Here is a tiny trained network, its code and every weight. The questions are about switching its units off for an input and a target symbol, where a switched-off unit gives its printed mean instead of its output.

import numpy as np


def w(rows, s, z=0):
    codes = np.array(rows[::2]) - 128.0
    scale = np.full(codes.shape[1], s)
    scale[-1] = z or s
    return codes * scale


def f(y):
    return y / 2 * (1 + np.tanh(0.7978845608 * (y + 0.044715 * y**3)))


def softmax(a):
    e = np.exp(a - a.max(-1, keepdims=True))
    return e / e.sum(-1, keepdims=True)


def log_softmax(a):
    a = a - a.max(-1, keepdims=True)
    return a - np.log(np.exp(a).sum(-1, keepdims=True))


def net(x, mask):
    ids = ['ΔΛΨαζξστω'.index(c) for c in x.split()]
    T = len(ids)
    res = E[ids] + P[:T]
    r = res
    for j in range(3):
        rows = slice(3 * j, 3 * j + 3)
        q, k, v = (r @ M[0][rows].T for M in (Q, K, V))
        z = softmax(np.where(np.tri(T) > 0, q @ k.T / 3**0.5, -1e9)) @ v
        o = O[0][rows]
        res = res + np.where(mask[j], z, o[:, -1]) @ o[:, :-1]
    y = f(res @ A[0][:, :-1].T + A[0][:, -1])
    res = res + np.where(mask[3:11], y, B[0][:, -1]) @ B[0][:, :-1]
    return log_softmax(res[-1] @ U[:, :-1].T + U[:, -1])


Q, K, V, O, A, B = {}, {}, {}, {}, {}, {}
E = w([
[111,112,181],'Δ',
[112,138,177],'Λ',
[101,250,130],'Ψ',
[124,109,176],'α',
[111,120,181],'ζ',
[96,121,46],'ξ',
[93,153,176],'σ',
[192,92,201],'τ',
[145,95,176],'ω',
],0.012)
P = w([
[1,62,64],'0',
[87,166,236],'1',
[225,153,109],'2',
[88,133,182],'3',
[229,145,113],'4',
[57,124,174],'5',
[243,147,119],'6',
],0.0092)
Q[0] = w([
[109,104,254],'h1',
[35,171,171],'h1',
[181,130,53],'h1',
[137,133,113],'h2',
[6,44,194],'h2',
[186,153,148],'h2',
[39,135,117],'h3',
[197,158,180],'h3',
[164,165,175],'h3',
],0.01)
K[0] = w([
[96,5,94],'h1',
[55,122,106],'h1',
[197,207,168],'h1',
[137,134,160],'h2',
[71,92,107],'h2',
[139,147,137],'h2',
[38,112,79],'h3',
[182,102,173],'h3',
[147,102,173],'h3',
],0.016)
V[0] = w([
[89,109,145],'h1',
[221,46,205],'h1',
[203,255,221],'h1',
[168,237,119],'h2',
[137,204,69],'h2',
[153,112,147],'h2',
[122,137,65],'h3',
[169,73,103],'h3',
[179,236,225],'h3',
],0.0072)
O[0] = w([
[122,133,156,160],'h1',
[121,2,220,2],'h1',
[75,47,59,10],'h1',
[55,136,90,112],'h2',
[110,145,81,147],'h2',
[126,138,178,100],'h2',
[178,113,118,136],'h3',
[159,98,184,105],'h3',
[57,175,130,75],'h3',
],0.0078,0.0038)
A[0] = w([
[144,31,58,177],'n1',
[170,63,127,181],'n2',
[120,204,185,40],'n3',
[203,195,126,17],'n4',
[94,192,253,2],'n5',
[27,112,191,163],'n6',
[153,2,243,61],'n7',
[145,25,47,179],'n8',
],0.0071,0.0042)
B[0] = w([
[246,195,133,220],'n1',
[185,83,132,174],'n2',
[168,32,103,238],'n3',
[159,79,20,216],'n4',
[157,61,54,251],'n5',
[34,25,62,159],'n6',
[58,2,23,211],'n7',
[215,181,125,234],'n8',
],0.0061,0.0029)
U = w([
[126,135,179,149],'Δ',
[111,138,148,6],'Λ',
[28,156,83,160],'Ψ',
[127,122,154,80],'α',
[119,146,190,250],'ζ',
[255,142,97,16],'ξ',
[104,178,187,229],'σ',
[88,52,90,205],'τ',
[126,100,136,78],'ω',
],0.0082,0.0017)

Each question gives the input, a string of symbols that net reads in full, and the target symbol t.
The units are the heads (3 rows each of Q, K, V and O) and the neurons (one row each of A and B). Each row of codes is followed by its name. A weight is (code - 128) times the scale printed after its matrix; where a second scale follows, it is the last column's (O, A, B and U).
mask holds one flag per unit, heads first, then neurons. A switched-off unit (its flag False) gives its mean, the last column of its rows in O or B, instead of its output. The means were averaged over made-up inputs and are rounded, as every weight is.
A unit's drop is (log p(t) with every unit on - log p(t) with that unit switched off) / (log p(t) with every unit on - log p(t) with every unit switched off).
The circuit of an input: a set's keep is (log p(t) with only the set's units on - log p(t) with every unit switched off) / (log p(t) with every unit on - log p(t) with every unit switched off). Starting from all 11 units, units are removed one at a time, each time the one whose removal leaves the highest keep (on an exact tie, the one counted first), for as long as the keep stays at least 0.8.
units of the circuit, in order: the units of the circuit, biggest drop first
k most important neurons: the k neurons with the biggest drops, biggest first
which heads matter: for each layer, one digit per head in row order, 1 if its drop is at least 0.15 and else 0, layers parted by /
drop of u: that unit's drop, to one decimal
input Ψ Λ τ Ψ α, target τ: units of the circuit, in order -> (h1)
input τ ξ Ψ Ψ ζ ζ, target τ: 2 most important neurons -> (n6; n7)
input τ Δ ζ σ, target τ: 2 most important neurons -> (n6; n5)
input ξ σ ξ σ ξ Ψ, target ξ: which heads matter -> 100
input τ Ψ Ψ σ, target τ: which heads matter -> 100
input Ψ τ ω σ τ σ, target Ψ: which heads matter -> 101
input ξ ω Δ τ, target ξ: 3 most important neurons -> (n5; n4; n3)
input τ ξ ξ ζ, target τ: units of the circuit, in order -> (h1; n7; n6; n5)
input ξ α ω ξ, target ξ: which heads matter -> 001
input ξ ξ σ ξ, target ξ: units of the circuit, in order -> (h3; h2)
input τ ξ Ψ σ τ Λ, target τ: units of the circuit, in order -> (h1; n6; n5; n7)
input Ψ Ψ Ψ Ψ ξ σ, target Ψ: drop of h1 -> 0.2
input ξ ξ ξ Ψ, target ξ: drop of h1 -> 1.0
input ξ σ Ψ Λ, target ξ: drop of h1 -> 1.4
